Below is a small trained network, with its code and all its weights. Each question gives an input and a class and asks what happens when units are switched off, that is, made to give their printed mean instead of their output.

import numpy as np


def w(rows, s, z=0):
    codes = np.array(rows[::2]) - 128.0
    scale = np.full(codes.shape[1], s)
    scale[-1] = z or s
    return codes * scale


def f(y):
    return np.maximum(y, 0)


def log_softmax(a):
    a = a - a.max(-1, keepdims=True)
    return a - np.log(np.exp(a).sum(-1, keepdims=True))


def net(x, mask):
    res = np.array(x, float).reshape(1, 7) / 4 @ E
    y = f(res @ A[0][:, :-1].T + A[0][:, -1])
    res = res + np.where(mask, y, B[0][:, -1]) @ B[0][:, :-1]
    return log_softmax(res[-1] @ U[:, :-1].T + U[:, -1])


A, B = {}, {}
E = w([
[148,177,91,93,172,47,134],'x0',
[116,99,175,196,72,33,235],'x1',
[111,90,210,116,223,215,140],'x2',
[5,65,165,98,173,165,117],'x3',
[137,90,110,233,209,168,94],'x4',
[219,2,150,100,197,18,86],'x5',
[23,143,194,162,59,124,41],'x6',
],0.0081)
A[0] = w([
[113,88,92,104,161,87,75,213],'N0',
[94,108,161,104,163,136,162,145],'N1',
[96,142,151,18,153,99,131,103],'N2',
[150,139,173,168,58,81,193,96],'N3',
[156,119,136,252,105,202,99,22],'N4',
[61,68,201,160,188,192,158,123],'N5',
[126,52,151,183,199,83,72,143],'N6',
[110,200,99,121,133,156,136,47],'N7',
[130,120,187,161,61,103,153,152],'N8',
[64,149,165,101,124,178,39,131],'N9',
[83,190,100,124,44,133,159,254],'N10',
],0.013,0.0031)
B[0] = w([
[144,74,115,115,87,113,195,180],'N0',
[122,103,146,86,97,98,135,165],'N1',
[155,132,169,60,96,112,113,182],'N2',
[94,175,112,127,209,144,73,232],'N3',
[152,94,137,69,149,120,92,190],'N4',
[192,71,186,35,82,103,164,221],'N5',
[125,150,123,216,60,107,193,202],'N6',
[109,123,146,189,166,100,91,181],'N7',
[63,187,75,179,160,176,82,204],'N8',
[29,166,123,30,245,150,65,221],'N9',
[71,193,35,168,141,137,124,251],'N10',
],0.011,0.015)
U = w([
[86,167,110,254,137,152,143,16],'0',
[114,140,136,48,178,129,83,254],'1',
[188,73,187,82,87,76,179,119],'2',
],0.011,0.0039)

Each question gives the input, the list of numbers given to net, and the class t.
The units are the neurons (one row each of A and B). Each row of codes is followed by its name. A weight is (code - 128) times the scale printed after its matrix; where a second scale follows, it is the last column's (A, B and U).
mask holds one flag per neuron, in row order. A switched-off neuron (its flag False) gives its mean, the last column of its row in B, instead of its output. The means were averaged over made-up inputs and are rounded, as every weight is.
A unit's drop is (log p(t) with every unit on - log p(t) with that unit switched off) / (log p(t) with every unit on - log p(t) with every unit switched off).
The circuit of an input: a set's keep is (log p(t) with only the set's units on - log p(t) with every unit switched off) / (log p(t) with every unit on - log p(t) with every unit switched off). Starting from all 11 units, units are removed one at a time, each time the one whose removal leaves the highest keep (on an exact tie, the one counted first), for as long as the keep stays at least 0.8.
circuit, biggest first: the units of the circuit, biggest drop first
k most important neurons: the k neurons with the biggest drops, biggest first
drop when u is switched off: that unit's drop, to one decimal
input [1,8,-7,8,-6,7,-8], class 2: circuit, biggest first : N9
input [1,3,2,-4,7,6,0], class 2: 2 most important neurons : N10; N8
input [4,2,-4,6,-8,-5,-4], class 0: 2 most important neurons : N10; N9
input [-4,-2,-3,-4,3,-4,8], class 1: 2 most important neurons : N9; N4
input [3,4,3,-3,-2,-3,-2], class 0: 2 most important neurons : N9; N5
input [-6,7,-5,5,4,8,-1], class 0: 2 most important neurons : N6; N8
input [-7,2,2,-8,2,-4,5], class 1: 2 most important neurons : N4; N6
input [2,1,2,0,-3,-5,-6], class 0: 3 most important neurons : N9; N5; N4
input [-1,1,-1,2,-3,-1,-2], class 0: 3 most important neurons : N9; N5; N4
input [-5,1,-1,-2,-1,8,-5], class 2: drop when N10 is switched off : 0.4
input [-2,-5,-2,-5,-3,-8,-1], class 0: drop when N10 is switched off : 0.2
input [-6,6,0,0,5,-8,6], class 1: drop when N4 is switched off : 0.2
